Below are the code and all the weights of a small trained network. Each question names an input and a target symbol and asks about switching units off, where a switched-off unit gives its printed mean instead of its output.

import numpy as np


def w(rows, s, z=0):
    codes = np.array(rows[::2]) - 128.0
    scale = np.full(codes.shape[1], s)
    scale[-1] = z or s
    return codes * scale


def norm(h):
    return h / np.sqrt((h * h).mean(-1, keepdims=True) + 1e-5)


def softmax(a):
    e = np.exp(a - a.max(-1, keepdims=True))
    return e / e.sum(-1, keepdims=True)


def log_softmax(a):
    a = a - a.max(-1, keepdims=True)
    return a - np.log(np.exp(a).sum(-1, keepdims=True))


def net(x, mask):
    ids = ['ΘΠΣΩβδεζημ'.index(c) for c in x.split()]
    T = len(ids)
    res = E[ids] + P[:T]
    u = 0
    for l in range(3):
        r = norm(res)
        for j in range(2):
            rows = slice(3 * j, 3 * j + 3)
            q, k, v = (r @ M[l][rows].T for M in (Q, K, V))
            z = softmax(np.where(np.tri(T) > 0, q @ k.T / 3**0.5, -1e9)) @ v
            o = O[l][rows]
            res = res + np.where(mask[u + j], z, o[:, -1]) @ o[:, :-1]
        u += 2
    return log_softmax(norm(res)[-1] @ U[:, :-1].T + U[:, -1])


Q, K, V, O = {}, {}, {}, {}
E = w([
[124,137,174,3,123,90,135,91,155,121],'Θ',
[121,178,155,100,78,119,115,119,140,100],'Π',
[155,134,161,94,83,98,155,135,202,138],'Σ',
[137,142,94,139,110,156,98,167,211,95],'Ω',
[90,139,153,58,158,145,81,94,98,86],'β',
[192,107,134,103,146,96,100,114,140,68],'δ',
[147,150,127,87,125,90,58,171,98,151],'ε',
[145,130,110,126,132,81,173,131,163,177],'ζ',
[130,66,133,83,103,90,98,158,65,129],'η',
[122,151,65,101,140,160,100,118,50,110],'μ',
],0.024)
P = w([
[152,41,50,155,84,157,98,62,166,103],'0',
[204,128,178,44,169,174,149,196,138,165],'1',
[184,131,176,65,205,144,144,209,127,175],'2',
[156,147,148,121,198,150,154,198,102,173],'3',
[144,136,122,105,155,147,153,196,111,152],'4',
[156,133,118,85,166,112,136,182,112,163],'5',
[139,131,67,94,139,130,149,187,122,145],'6',
[133,129,76,92,118,99,146,176,133,129],'7',
[135,121,61,91,121,79,144,156,137,131],'8',
[130,123,48,100,104,59,155,143,141,125],'9',
[127,122,24,124,98,36,155,142,152,109],'10',
[129,118,9,106,93,36,160,130,146,105],'11',
[159,102,27,105,98,17,152,125,168,120],'12',
],0.011)
Q[0] = w([
[149,104,183,136,91,162,159,63,115,131],'L0H1',
[184,166,121,68,124,144,116,116,150,119],'L0H1',
[137,192,202,203,206,173,228,198,51,112],'L0H1',
[165,165,86,9,113,93,105,180,134,92],'L0H2',
[153,124,163,170,254,189,151,97,131,161],'L0H2',
[100,121,169,220,155,153,107,108,95,135],'L0H2',
],0.0083)
K[0] = w([
[154,178,182,154,138,163,144,141,190,120],'L0H1',
[118,113,53,149,165,86,13,220,60,122],'L0H1',
[143,112,199,159,171,210,167,166,71,157],'L0H1',
[169,140,34,70,153,82,192,149,82,109],'L0H2',
[190,96,175,163,73,204,148,151,100,158],'L0H2',
[184,135,144,113,129,254,88,129,215,177],'L0H2',
],0.0085)
V[0] = w([
[128,152,152,90,112,193,85,78,144,130],'L0H1',
[122,110,87,59,136,135,163,101,86,234],'L0H1',
[117,61,233,138,112,177,170,11,159,100],'L0H1',
[85,181,47,207,81,116,93,87,85,118],'L0H2',
[2,140,188,92,44,171,53,108,151,139],'L0H2',
[164,237,82,112,221,188,117,60,180,168],'L0H2',
],0.0084)
O[0] = w([
[97,173,63,190,123,97,192,179,197,121,145],'L0H1',
[141,5,203,104,71,159,241,156,46,109,156],'L0H1',
[132,117,61,143,128,140,183,2,48,135,28],'L0H1',
[237,116,202,155,236,124,225,179,136,133,1],'L0H2',
[223,82,227,151,78,207,72,106,190,166,92],'L0H2',
[210,171,40,26,102,206,231,136,173,137,107],'L0H2',
],0.0088,0.0086)
Q[1] = w([
[148,2,97,118,182,80,121,204,127,74],'L1H1',
[96,107,158,56,102,124,104,164,181,66],'L1H1',
[172,100,129,149,153,171,180,42,70,129],'L1H1',
[82,100,78,117,126,156,144,182,180,148],'L1H2',
[108,109,78,83,141,122,135,190,70,133],'L1H2',
[65,124,90,119,132,57,73,142,155,121],'L1H2',
],0.0088)
K[1] = w([
[187,37,98,119,96,119,182,41,151,162],'L1H1',
[144,74,120,194,70,2,122,141,207,90],'L1H1',
[114,185,227,96,149,219,119,151,159,150],'L1H1',
[88,182,178,117,190,158,106,43,105,68],'L1H2',
[179,76,88,174,163,150,124,152,167,146],'L1H2',
[150,137,106,128,136,160,92,71,155,36],'L1H2',
],0.007)
V[1] = w([
[206,45,73,106,165,168,120,122,134,1],'L1H1',
[166,210,159,139,170,131,103,127,131,77],'L1H1',
[70,110,139,196,118,156,150,146,227,217],'L1H1',
[180,123,166,59,46,65,137,150,197,110],'L1H2',
[51,167,120,95,153,202,101,181,112,61],'L1H2',
[202,188,85,236,176,72,167,71,85,195],'L1H2',
],0.0074)
O[1] = w([
[96,182,185,161,206,146,69,143,150,136,145],'L1H1',
[249,98,80,106,100,98,119,110,128,53,60],'L1H1',
[181,183,103,71,67,192,148,164,141,245,116],'L1H1',
[106,169,151,137,60,126,109,137,146,82,229],'L1H2',
[67,171,134,126,173,218,107,89,140,108,157],'L1H2',
[145,110,96,130,115,90,99,157,169,137,2],'L1H2',
],0.012,0.0088)
Q[2] = w([
[84,166,128,92,67,76,95,254,159,138],'L2H1',
[4,169,151,147,117,70,120,210,165,85],'L2H1',
[75,185,124,126,93,53,135,209,51,150],'L2H1',
[178,139,82,127,124,115,128,97,177,112],'L2H2',
[37,116,98,113,163,134,130,74,68,152],'L2H2',
[163,51,114,190,163,114,187,132,98,153],'L2H2',
],0.0093)
K[2] = w([
[177,47,69,148,167,116,96,21,127,141],'L2H1',
[206,80,99,160,140,104,93,82,155,164],'L2H1',
[219,55,111,164,129,123,134,102,163,129],'L2H1',
[102,132,181,2,109,133,151,160,97,137],'L2H2',
[143,169,141,193,163,152,154,147,125,174],'L2H2',
[173,164,215,128,143,231,51,148,67,111],'L2H2',
],0.0099)
V[2] = w([
[107,200,38,29,87,108,156,225,197,71],'L2H1',
[254,42,126,148,144,88,186,190,112,166],'L2H1',
[119,110,60,48,197,243,204,120,187,141],'L2H1',
[56,170,122,115,58,174,165,180,103,134],'L2H2',
[96,160,126,230,132,90,181,146,153,232],'L2H2',
[82,121,72,90,98,101,111,106,175,185],'L2H2',
],0.0079)
O[2] = w([
[138,179,146,181,132,31,169,148,25,127,141],'L2H1',
[85,45,113,82,34,117,120,199,171,64,28],'L2H1',
[103,196,170,176,44,141,45,167,132,123,88],'L2H1',
[164,118,148,125,153,174,149,137,102,172,240],'L2H2',
[95,82,103,198,158,54,115,159,124,254,142],'L2H2',
[172,100,71,142,130,79,176,113,186,135,255],'L2H2',
],0.0099,0.007)
U = w([
[140,17,143,87,118,189,166,27,119,119,122],'Θ',
[187,220,126,158,46,71,120,156,63,129,142],'Π',
[175,87,115,94,3,99,174,95,153,138,164],'Σ',
[129,174,88,93,95,166,28,127,229,183,62],'Ω',
[121,182,174,156,179,214,134,71,97,202,209],'β',
[88,148,56,123,205,77,115,82,142,60,39],'δ',
[131,125,206,68,113,159,67,246,151,124,4],'ε',
[85,123,48,107,157,97,189,168,113,243,160],'ζ',
[16,32,208,194,137,110,114,146,93,162,166],'η',
[145,119,181,108,193,189,254,244,63,77,149],'μ',
],0.009,0.0037)

Each question gives the input, a string of symbols that net reads in full, and the target symbol t.
The units are the heads (3 rows each of Q, K, V and O). Each row of codes is followed by its name. A weight is (code - 128) times the scale printed after its matrix; where a second scale follows, it is the last column's (O and U).
mask holds one flag per head, layer by layer. A switched-off head (its flag False) gives its mean, the last column of its rows in O, instead of its output. The means were averaged over made-up inputs and are rounded, as every weight is.
A unit's drop is (log p(t) with every unit on - log p(t) with that unit switched off) / (log p(t) with every unit on - log p(t) with every unit switched off).
The circuit of an input: a set's keep is (log p(t) with only the set's units on - log p(t) with every unit switched off) / (log p(t) with every unit on - log p(t) with every unit switched off). Starting from all 6 units, units are removed one at a time, each time the one whose removal leaves the highest keep (on an exact tie, the one counted first), for as long as the keep stays at least 0.8.
circuit, biggest first: the units of the circuit, biggest drop first
most important unit: the unit with the biggest drop
which heads matter: for each layer, one digit per head in row order, 1 if its drop is at least 0.15 and else 0, layers parted by /
drop of u: that unit's drop, to one decimal
input Σ β Θ, target ζ: circuit, biggest first	[L0H1 L1H2 L2H2]
input Σ Ω Θ, target Ω: which heads matter	11 / 00 / 00
input ζ Ω Ω β Θ ε Θ ε ζ δ, target η: circuit, biggest first	[L0H1 L1H1]
input η Σ Σ β Ω β Ω Θ δ, target Θ: circuit, biggest first	[L2H1 L0H2]
input δ Θ Ω, target δ: circuit, biggest first	[L0H1 L1H1]
input ζ ε Θ μ Θ, target μ: circuit, biggest first	[L0H2]
input β Θ Θ β Π δ Ω Σ, target Ω: which heads matter	11 / 01 / 10
input Σ Θ Σ β, target ζ: which heads matter	10 / 11 / 01
input Θ δ Θ Θ ζ, target β: which heads matter	00 / 10 / 10
input ε Ω Θ η δ Σ ε Π, target μ: circuit, biggest first	[L0H2 L2H1 L0H1 L1H2]
input δ Θ Θ Θ Ω Θ Θ δ Θ Ω ζ Σ, target δ: circuit, biggest first	[L0H2 L1H1]
input Σ Ω β, target ζ: circuit, biggest first	[L0H1 L2H2 L1H1]
input δ Θ Ω Θ Ω Θ Ω Π Θ Σ Ω, target δ: which heads matter	10 / 10 / 11
input μ Ω δ Θ Θ η β ζ, target η: most important unit	L0H2
input μ Σ Ω Π μ Σ Θ μ, target μ: which heads matter	01 / 10 / 00
input Ω Σ ε μ ζ Θ Σ Θ β, target Π: circuit, biggest first	[L2H1 L0H2]
input ε μ δ, target μ: which heads matter	11 / 00 / 10
input δ Θ Σ, target δ: which heads matter	10 / 10 / 00
input Π Θ Θ β ζ ζ Θ Θ η β Ω ζ Ω, target ζ: which heads matter	00 / 00 / 01
input ζ μ Ω, target μ: most important unit	L0H2
input μ Θ Ω Ω, target ε: which heads matter	01 / 01 / 10
input Π Σ Ω Θ Θ Ω Θ Π η Ω Π μ Ω, target μ: which heads matter	01 / 00 / 00
input Σ Θ Ω μ η, target ζ: which heads matter	10 / 11 / 01
input ζ ζ Θ Ω Θ Ω Ω δ μ Ω β, target η: which heads matter	11 / 11 / 11
input Ω μ ζ β Σ ε β Θ Σ Ω ζ, target Π: which heads matter	11 / 00 / 10
input Ω β Θ δ η Ω Σ Π Θ Θ, target Π: drop of L0H2	0.4
input η Σ Θ Ω Θ Π Θ ε Σ δ Θ ε, target ε: most important unit	L0H1
